Below are the code and all the weights of a small trained network. Each question names an input and a target symbol and asks about switching units off, where a switched-off unit gives its printed mean instead of its output.

import numpy as np


def w(rows, s, z=0):
    codes = np.array(rows[::2]) - 128.0
    scale = np.full(codes.shape[1], s)
    scale[-1] = z or s
    return codes * scale


def f(y):
    return np.maximum(y, 0)


def softmax(a):
    e = np.exp(a - a.max(-1, keepdims=True))
    return e / e.sum(-1, keepdims=True)


def log_softmax(a):
    a = a - a.max(-1, keepdims=True)
    return a - np.log(np.exp(a).sum(-1, keepdims=True))


def net(x, mask):
    ids = ['ΛΞΠΣαζθμ'.index(c) for c in x.split()]
    T = len(ids)
    res = E[ids] + P[:T]
    r = res
    for j in range(3):
        rows = slice(4 * j, 4 * j + 4)
        q, k, v = (r @ M[0][rows].T for M in (Q, K, V))
        z = softmax(np.where(np.tri(T) > 0, q @ k.T / 4**0.5, -1e9)) @ v
        o = O[0][rows]
        res = res + np.where(mask[j], z, o[:, -1]) @ o[:, :-1]
    y = f(res @ A[0][:, :-1].T + A[0][:, -1])
    res = res + np.where(mask[3:7], y, B[0][:, -1]) @ B[0][:, :-1]
    return log_softmax(res[-1] @ U[:, :-1].T + U[:, -1])


Q, K, V, O, A, B = {}, {}, {}, {}, {}, {}
E = w([
[162,86,51,91,151,103,153,178,213,140],'Λ',
[81,181,173,121,68,81,36,121,174,161],'Ξ',
[196,104,125,131,64,115,187,161,134,157],'Π',
[63,148,202,107,104,95,146,214,197,15],'Σ',
[143,36,85,139,191,86,109,146,11,197],'α',
[150,109,101,213,174,125,178,125,210,160],'ζ',
[146,141,86,70,106,199,132,53,127,39],'θ',
[148,90,25,165,177,39,82,79,52,72],'μ',
],0.012)
P = w([
[195,185,223,46,203,29,152,73,181,213],'0',
[49,95,114,177,43,144,108,129,177,127],'1',
[132,103,158,111,148,87,108,83,179,158],'2',
[207,112,193,63,153,42,91,66,180,183],'3',
[54,186,17,248,2,149,143,181,134,56],'4',
[179,117,95,184,71,166,71,144,125,66],'5',
[130,132,89,97,131,66,133,126,159,170],'6',
[30,251,1,215,53,143,162,197,84,45],'7',
[105,147,4,152,71,91,141,175,145,74],'8',
],0.0056)
Q[0] = w([
[50,234,165,113,80,157,17,64,103,2],'head 0',
[74,135,40,146,120,159,190,171,106,34],'head 0',
[68,223,59,184,42,89,69,140,145,46],'head 0',
[187,95,144,89,141,168,251,176,228,218],'head 0',
[83,157,157,128,204,231,123,133,24,96],'head 1',
[208,8,195,47,159,124,146,40,122,195],'head 1',
[127,70,197,116,176,61,74,87,179,209],'head 1',
[160,22,76,134,190,131,190,100,91,105],'head 1',
[95,172,103,116,83,203,213,186,135,27],'head 2',
[188,148,99,90,61,152,210,184,129,94],'head 2',
[231,34,136,67,146,167,193,76,219,178],'head 2',
[92,126,149,89,125,170,86,36,178,78],'head 2',
],0.0087)
K[0] = w([
[24,137,201,101,146,131,215,225,195,11],'head 0',
[96,40,100,199,41,193,142,154,53,69],'head 0',
[14,99,163,196,76,142,80,236,125,18],'head 0',
[229,176,109,120,76,195,60,23,182,230],'head 0',
[67,141,59,170,97,161,179,109,101,255],'head 1',
[202,187,198,75,214,75,136,40,125,205],'head 1',
[182,151,230,55,190,56,206,177,107,164],'head 1',
[231,54,40,102,178,150,92,29,23,159],'head 1',
[27,76,140,145,140,189,167,211,121,55],'head 2',
[114,57,161,214,177,172,164,193,138,76],'head 2',
[216,118,199,88,238,60,153,117,152,108],'head 2',
[64,242,235,65,45,73,123,124,159,66],'head 2',
],0.008)
V[0] = w([
[110,137,215,73,50,108,88,190,79,156],'head 0',
[94,147,68,204,186,116,24,69,67,158],'head 0',
[187,54,76,36,138,221,254,114,92,130],'head 0',
[164,93,87,111,87,138,131,149,22,156],'head 0',
[74,148,220,101,153,140,96,116,126,78],'head 1',
[133,125,72,129,189,172,87,73,189,173],'head 1',
[109,119,163,161,173,157,177,210,157,151],'head 1',
[159,173,182,148,47,211,143,18,48,105],'head 1',
[156,146,179,186,74,87,158,147,72,131],'head 2',
[81,180,195,254,102,150,161,123,123,135],'head 2',
[132,96,172,157,159,75,201,148,159,87],'head 2',
[149,133,153,246,171,211,134,36,126,212],'head 2',
],0.0071)
O[0] = w([
[151,160,75,177,52,69,105,72,181,50,182],'head 0',
[89,118,201,106,162,156,67,44,55,137,38],'head 0',
[161,58,117,99,151,188,187,110,177,178,1],'head 0',
[150,125,151,136,129,138,142,40,170,142,28],'head 0',
[149,39,108,167,109,140,67,107,60,76,180],'head 1',
[65,168,109,94,63,112,127,207,100,97,89],'head 1',
[191,137,46,87,204,164,155,128,124,101,122],'head 1',
[74,28,165,118,157,44,136,100,179,159,73],'head 1',
[149,169,196,81,210,57,119,75,147,123,130],'head 2',
[125,104,124,34,254,81,111,164,142,167,143],'head 2',
[162,156,124,171,182,97,73,166,84,121,146],'head 2',
[86,118,109,33,180,88,166,165,129,56,37],'head 2',
],0.0073,0.0077)
A[0] = w([
[200,98,63,200,142,167,195,187,166,115,93],'neuron 0',
[122,140,111,111,99,149,199,22,129,63,252],'neuron 1',
[153,161,70,124,165,115,196,75,226,109,24],'neuron 2',
[60,223,255,58,90,141,87,90,232,163,176],'neuron 3',
],0.0064,0.004)
B[0] = w([
[119,104,121,45,102,129,220,29,87,235,254],'neuron 0',
[176,118,65,116,197,205,123,120,163,39,165],'neuron 1',
[132,225,166,23,213,50,133,2,152,108,138],'neuron 2',
[54,135,187,32,116,202,88,117,86,157,211],'neuron 3',
],0.0067,0.006)
U = w([
[98,175,211,127,111,177,101,161,164,164,120],'Λ',
[114,183,119,133,93,172,180,131,117,159,2],'Ξ',
[133,135,122,74,151,213,128,92,187,24,150],'Π',
[122,129,105,46,175,116,139,212,103,123,111],'Σ',
[163,53,74,132,179,107,81,38,1,169,151],'α',
[123,152,130,94,138,78,157,71,180,131,56],'ζ',
[155,163,101,198,117,97,129,166,196,60,213],'θ',
[98,48,166,152,119,70,137,152,201,200,155],'μ',
],0.0088,0.0057)

Each question gives the input, a string of symbols that net reads in full, and the target symbol t.
The units are the heads (4 rows each of Q, K, V and O) and the neurons (one row each of A and B). Each row of codes is followed by its name. A weight is (code - 128) times the scale printed after its matrix; where a second scale follows, it is the last column's (O, A, B and U).
mask holds one flag per unit, heads first, then neurons. A switched-off unit (its flag False) gives its mean, the last column of its rows in O or B, instead of its output. The means were averaged over made-up inputs and are rounded, as every weight is.
A unit's drop is (log p(t) with every unit on - log p(t) with that unit switched off) / (log p(t) with every unit on - log p(t) with every unit switched off).
most important unit: the unit with the biggest drop
top k neurons: the k neurons with the biggest drops, biggest first
which heads matter: for each layer, one digit per head in row order, 1 if its drop is at least 0.15 and else 0, layers parted by /
drop when u is switched off: that unit's drop, to one decimal
input Λ Σ μ Λ, target Ξ: most important unit => head 1
input Λ Ξ ζ Π Σ Ξ Λ, target ζ: top 3 neurons => neuron 0; neuron 2; neuron 3
input μ Ξ Ξ Σ Σ α Π Σ ζ, target Π: which heads matter => 101
input μ θ Π, target Λ: top 2 neurons => neuron 3; neuron 0
input ζ Ξ Ξ α Σ Σ Π, target Π: top 2 neurons => neuron 1; neuron 0
input ζ Ξ ζ Σ Π θ Ξ Ξ Λ, target μ: which heads matter => 110
input Ξ ζ Ξ Λ Π, target Σ: which heads matter => 001
input θ Ξ ζ, target μ: which heads matter => 110
input θ Π Σ Σ Π, target ζ: which heads matter => 110
input Ξ Σ θ μ θ Ξ Λ, target Λ: which heads matter => 110
input Σ Π ζ, target α: which heads matter => 010
input Π Λ Ξ ζ, target ζ: which heads matter => 010
input Σ μ Σ α Σ Ξ Λ, target Π: which heads matter => 101
input ζ Σ Λ Λ Π Ξ Π, target Ξ: most important unit => head 1
input Λ μ Ξ Ξ Σ Σ α θ Π, target α: which heads matter => 100
input Ξ Λ Σ Λ μ Σ θ μ, target θ: which heads matter => 010
input Ξ Ξ Σ Ξ, target θ: top 2 neurons => neuron 0; neuron 3
input Ξ Σ Ξ Π Π, target α: which heads matter => 010
input Ξ Λ Ξ Σ ζ ζ θ Λ, target Σ: drop when head 2 is switched off => 0.3
input Σ θ Σ Ξ, target θ: drop when neuron 3 is switched off => 0.1
input θ θ ζ, target μ: drop when head 1 is switched off => 0.7
input Π Ξ ζ, target ζ: most important unit => neuron 2
